Here is a tiny trained network, its code and every weight. The questions are about switching its units off for an input and a class, where a switched-off unit gives its printed mean instead of its output.

import numpy as np


def w(rows, s, z=0):
    codes = np.array(rows[::2]) - 128.0
    scale = np.full(codes.shape[1], s)
    scale[-1] = z or s
    return codes * scale


def f(y):
    return np.maximum(y, 0)


def log_softmax(a):
    a = a - a.max(-1, keepdims=True)
    return a - np.log(np.exp(a).sum(-1, keepdims=True))


def net(x, mask):
    res = np.array(x, float).reshape(1, 8) / 4 @ E
    y = f(res @ A[0][:, :-1].T + A[0][:, -1])
    res = res + np.where(mask, y, B[0][:, -1]) @ B[0][:, :-1]
    return log_softmax(res[-1] @ U[:, :-1].T + U[:, -1])


A, B = {}, {}
E = w([
[121,153,131,101],'x0',
[119,158,131,96],'x1',
[245,205,59,84],'x2',
[199,81,231,70],'x3',
[142,81,123,179],'x4',
[131,116,127,141],'x5',
[95,48,55,1],'x6',
[128,131,128,124],'x7',
],0.0077)
A[0] = w([
[168,124,76,151,182],'N1',
[142,199,112,172,166],'N2',
[168,143,127,155,111],'N3',
[179,132,158,167,120],'N4',
[211,164,125,131,131],'N5',
[134,135,20,101,145],'N6',
[182,66,143,153,131],'N7',
[159,43,142,42,35],'N8',
[130,76,124,169,124],'N9',
[216,132,167,144,135],'N10',
[223,127,50,104,212],'N11',
[9,80,75,124,172],'N12',
[83,102,40,104,127],'N13',
[161,43,154,36,98],'N14',
[83,106,36,113,128],'N15',
[102,129,172,130,211],'N16',
[151,104,116,97,132],'N17',
[140,167,98,113,124],'N18',
[133,109,126,110,103],'N19',
[107,156,209,124,216],'N20',
[157,89,110,102,123],'N21',
[88,206,102,208,214],'N22',
[147,123,184,153,175],'N23',
[125,129,138,63,116],'N24',
[223,160,175,96,168],'N25',
[62,117,165,131,253],'N26',
[67,130,91,135,184],'N27',
[179,123,59,132,149],'N28',
[91,200,101,202,224],'N29',
[107,132,124,85,154],'N30',
[139,119,238,156,167],'N31',
[52,108,173,136,241],'N32',
],0.012,0.0035)
B[0] = w([
[151,148,95,104,186],'N1',
[160,135,120,177,214],'N2',
[157,128,133,146,167],'N3',
[152,118,158,143,186],'N4',
[201,105,151,150,202],'N5',
[144,159,93,63,214],'N6',
[122,132,140,134,172],'N7',
[116,160,59,191,198],'N8',
[105,119,123,123,168],'N9',
[185,104,167,146,200],'N10',
[178,187,95,95,238],'N11',
[133,2,82,121,242],'N12',
[143,72,125,65,208],'N13',
[114,146,86,211,211],'N14',
[148,98,133,51,207],'N15',
[84,132,154,130,181],'N16',
[132,138,101,134,162],'N17',
[152,142,125,116,169],'N18',
[125,124,112,140,143],'N19',
[73,140,192,136,200],'N20',
[127,137,100,132,165],'N21',
[111,152,59,189,254],'N22',
[103,134,178,141,188],'N23',
[134,123,130,151,170],'N24',
[191,105,179,181,216],'N25',
[86,81,133,140,214],'N26',
[140,69,90,120,194],'N27',
[153,164,108,89,192],'N28',
[126,159,65,185,249],'N29',
[126,111,123,136,166],'N30',
[67,162,212,128,220],'N31',
[52,87,148,137,224],'N32',
],0.028,0.0092)
U = w([
[8,137,22,222,188],'0',
[169,222,26,189,165],'1',
[112,34,102,63,191],'2',
[181,154,82,2,6],'3',
[55,140,208,129,25],'4',
[221,122,187,127,132],'5',
],0.0071,0.0017)

Each question gives the input, the list of numbers given to net, and the class t.
The units are the neurons (one row each of A and B). Each row of codes is followed by its name. A weight is (code - 128) times the scale printed after its matrix; where a second scale follows, it is the last column's (A, B and U).
mask holds one flag per neuron, in row order. A switched-off neuron (its flag False) gives its mean, the last column of its row in B, instead of its output. The means were averaged over made-up inputs and are rounded, as every weight is.
A unit's drop is (log p(t) with every unit on - log p(t) with that unit switched off) / (log p(t) with every unit on - log p(t) with every unit switched off).
The circuit of an input: a set's keep is (log p(t) with only the set's units on - log p(t) with every unit switched off) / (log p(t) with every unit on - log p(t) with every unit switched off). Starting from the 12 units with the biggest drops (on a tie, the unit counted first), units are removed one at a time, each time the one whose removal leaves the highest keep (on an exact tie, the one counted first), for as long as the keep stays at least 0.8.
circuit, biggest first: the units of the circuit, biggest drop first
unit that matters most: the unit with the biggest drop
k most important neurons: the k neurons with the biggest drops, biggest first
drop when u is switched off: that unit's drop, to one decimal
input [-7,3,-1,0,8,2,2,-5], class 2: unit that matters most : N22
input [-3,5,0,7,-7,-8,-4,0], class 4: 2 most important neurons : N31, N20
input [-8,-8,1,-4,-4,2,-4,-7], class 1: 3 most important neurons : N32, N12, N26
input [-1,-1,2,7,-5,4,0,1], class 5: 2 most important neurons : N22, N25
input [5,6,5,7,2,-6,0,5], class 5: 2 most important neurons : N25, N22
input [-4,0,-8,0,-4,-7,1,-5], class 2: 4 most important neurons : N12, N22, N29, N8
input [-5,0,7,1,-1,-5,-3,-2], class 5: 2 most important neurons : N25, N5
input [5,5,2,8,-1,1,0,-6], class 5: 4 most important neurons : N25, N22, N29, N10
input [0,5,4,2,3,2,7,3], class 1: 2 most important neurons : N14, N8
input [-6,-4,1,-7,2,0,-6,4], class 1: 2 most important neurons : N32, N12
input [1,1,-3,3,-7,-6,-6,-1], class 4: drop when N25 is switched off : 0.0
input [-3,-8,-2,1,-4,5,-3,-6], class 4: drop when N8 is switched off : 0.1
input [7,-8,4,5,-2,5,0,-6], class 5: drop when N22 is switched off : 0.5
input [4,0,-8,-6,5,-5,1,4], class 2: circuit, biggest first : N12
input [0,6,6,1,-1,6,-3,8], class 5: drop when N25 is switched off : 0.4
